Here is a tiny trained network, its code and every weight. The questions are about switching its units off for an input and a target symbol, where a switched-off unit gives its printed mean instead of its output.

import numpy as np


def w(rows, s, z=0):
    codes = np.array(rows[::2]) - 128.0
    scale = np.full(codes.shape[1], s)
    scale[-1] = z or s
    return codes * scale


def f(y):
    return y / 2 * (1 + np.tanh(0.7978845608 * (y + 0.044715 * y**3)))


def softmax(a):
    e = np.exp(a - a.max(-1, keepdims=True))
    return e / e.sum(-1, keepdims=True)


def log_softmax(a):
    a = a - a.max(-1, keepdims=True)
    return a - np.log(np.exp(a).sum(-1, keepdims=True))


def net(x, mask):
    ids = ['ΞΠΦΩαβεθστψ'.index(c) for c in x.split()]
    T = len(ids)
    res = E[ids] + P[:T]
    r = res
    for j in range(3):
        rows = slice(3 * j, 3 * j + 3)
        q, k, v = (r @ M[0][rows].T for M in (Q, K, V))
        z = softmax(np.where(np.tri(T) > 0, q @ k.T / 3**0.5, -1e9)) @ v
        o = O[0][rows]
        res = res + np.where(mask[j], z, o[:, -1]) @ o[:, :-1]
    y = f(res @ A[0][:, :-1].T + A[0][:, -1])
    res = res + np.where(mask[3:7], y, B[0][:, -1]) @ B[0][:, :-1]
    return log_softmax(res[-1] @ U[:, :-1].T + U[:, -1])


Q, K, V, O, A, B = {}, {}, {}, {}, {}, {}
E = w([
[161,167,105],'Ξ',
[163,159,107],'Π',
[119,131,136],'Φ',
[114,122,135],'Ω',
[147,18,122],'α',
[161,167,104],'β',
[149,180,126],'ε',
[145,158,120],'θ',
[71,167,254],'σ',
[90,137,14],'τ',
[184,69,213],'ψ',
],0.024)
P = w([
[125,110,10],'0',
[223,136,31],'1',
[19,173,175],'2',
[230,157,92],'3',
[1,144,217],'4',
[248,147,114],'5',
],0.0069)
Q[0] = w([
[45,101,251],'h0',
[198,225,228],'h0',
[178,142,165],'h0',
[179,168,119],'h1',
[120,176,130],'h1',
[215,78,44],'h1',
[121,52,129],'h2',
[124,167,99],'h2',
[155,152,142],'h2',
],0.011)
K[0] = w([
[174,98,179],'h0',
[125,208,107],'h0',
[75,78,119],'h0',
[97,163,127],'h1',
[120,162,153],'h1',
[112,169,5],'h1',
[181,121,78],'h2',
[158,77,104],'h2',
[169,116,143],'h2',
],0.016)
V[0] = w([
[96,177,86],'h0',
[16,204,98],'h0',
[211,203,160],'h0',
[156,189,164],'h1',
[134,148,71],'h1',
[166,162,194],'h1',
[119,173,254],'h2',
[60,189,149],'h2',
[223,45,158],'h2',
],0.015)
O[0] = w([
[24,167,157,209],'h0',
[58,103,157,152],'h0',
[140,21,193,255],'h0',
[191,83,70,210],'h1',
[84,53,250,202],'h1',
[178,120,14,152],'h1',
[141,2,105,232],'h2',
[136,149,21,170],'h2',
[235,107,178,98],'h2',
],0.0074,0.0043)
A[0] = w([
[72,184,2,1],'n0',
[223,68,98,151],'n1',
[73,179,181,219],'n2',
[177,180,143,183],'n3',
],0.0096,0.0086)
B[0] = w([
[234,231,126,170],'n0',
[98,55,254,252],'n1',
[147,118,71,227],'n2',
[201,114,75,161],'n3',
],0.0086,0.018)
U = w([
[253,210,147,28],'Ξ',
[192,198,5,90],'Π',
[251,150,164,160],'Φ',
[147,125,73,253],'Ω',
[60,169,176,98],'α',
[239,113,3,137],'β',
[82,31,68,141],'ε',
[155,156,135,151],'θ',
[161,143,72,104],'σ',
[137,158,255,78],'τ',
[188,168,136,140],'ψ',
],0.0078,0.0068)

Each question gives the input, a string of symbols that net reads in full, and the target symbol t.
The units are the heads (3 rows each of Q, K, V and O) and the neurons (one row each of A and B). Each row of codes is followed by its name. A weight is (code - 128) times the scale printed after its matrix; where a second scale follows, it is the last column's (O, A, B and U).
mask holds one flag per unit, heads first, then neurons. A switched-off unit (its flag False) gives its mean, the last column of its rows in O or B, instead of its output. The means were averaged over made-up inputs and are rounded, as every weight is.
A unit's drop is (log p(t) with every unit on - log p(t) with that unit switched off) / (log p(t) with every unit on - log p(t) with every unit switched off).
The circuit of an input: a set's keep is (log p(t) with only the set's units on - log p(t) with every unit switched off) / (log p(t) with every unit on - log p(t) with every unit switched off). Starting from all 7 units, units are removed one at a time, each time the one whose removal leaves the highest keep (on an exact tie, the one counted first), for as long as the keep stays at least 0.8.
circuit, biggest first: the units of the circuit, biggest drop first
unit that matters most: the unit with the biggest drop
k most important neurons: the k neurons with the biggest drops, biggest first
heads that matter: for each layer, one digit per head in row order, 1 if its drop is at least 0.15 and else 0, layers parted by /
input Ξ Ω ψ β, target τ: unit that matters most -> h2
input σ β τ Π θ, target Π: heads that matter -> 011
input Ω τ Ξ, target Π: circuit, biggest first -> [n1; h2]
input τ ψ Φ, target Φ: heads that matter -> 100
input ψ Φ Ξ Ξ Ξ ε, target τ: circuit, biggest first -> [h0; n2]
input θ σ Ξ Φ β Φ, target ε: heads that matter -> 001
input Φ α Ω θ ψ Ξ, target τ: 2 most important neurons -> [n1; n2]
input Ω β σ β Ξ Ω, target ε: circuit, biggest first -> [n0; h2]
input θ ψ Π θ, target τ: circuit, biggest first -> [h2; n2; h0]
input Φ Ξ Π ε ψ Φ, target τ: circuit, biggest first -> [n2; h0; n3]
input ψ ε ε θ, target τ: circuit, biggest first -> [h2; h0; n2]
input β ψ Π θ Π Π, target τ: 2 most important neurons -> [n2; n0]
input Ω τ ε θ θ Ξ, target α: circuit, biggest first -> [h1; h0; n1]
input Φ ψ θ Φ σ Ξ, target ε: circuit, biggest first -> [h2; n0]
input θ Ω τ Π, target α: circuit, biggest first -> [h0]
input Ξ σ Π Ξ ψ β, target τ: circuit, biggest first -> [h2; n1; n2; h1]
input σ Ω ψ Ξ ε Π, target τ: 3 most important neurons -> [n1; n2; n3]
input Ξ τ Ξ ε β Φ, target α: circuit, biggest first -> [h1; h0; h2; n1]
input ψ Ξ ψ σ Φ τ, target α: heads that matter -> 110
input σ Ω Ω, target β: circuit, biggest first -> [h1]
input Ω ψ θ τ, target α: circuit, biggest first -> [h1; h0]
input ε ψ ψ Π ψ Ω, target τ: heads that matter -> 001
input ψ τ σ θ, target ε: heads that matter -> 011
input Ξ α Ξ ψ, target τ: heads that matter -> 000
input Ξ ψ σ θ, target ε: heads that matter -> 001
input σ ε ε, target β: heads that matter -> 011
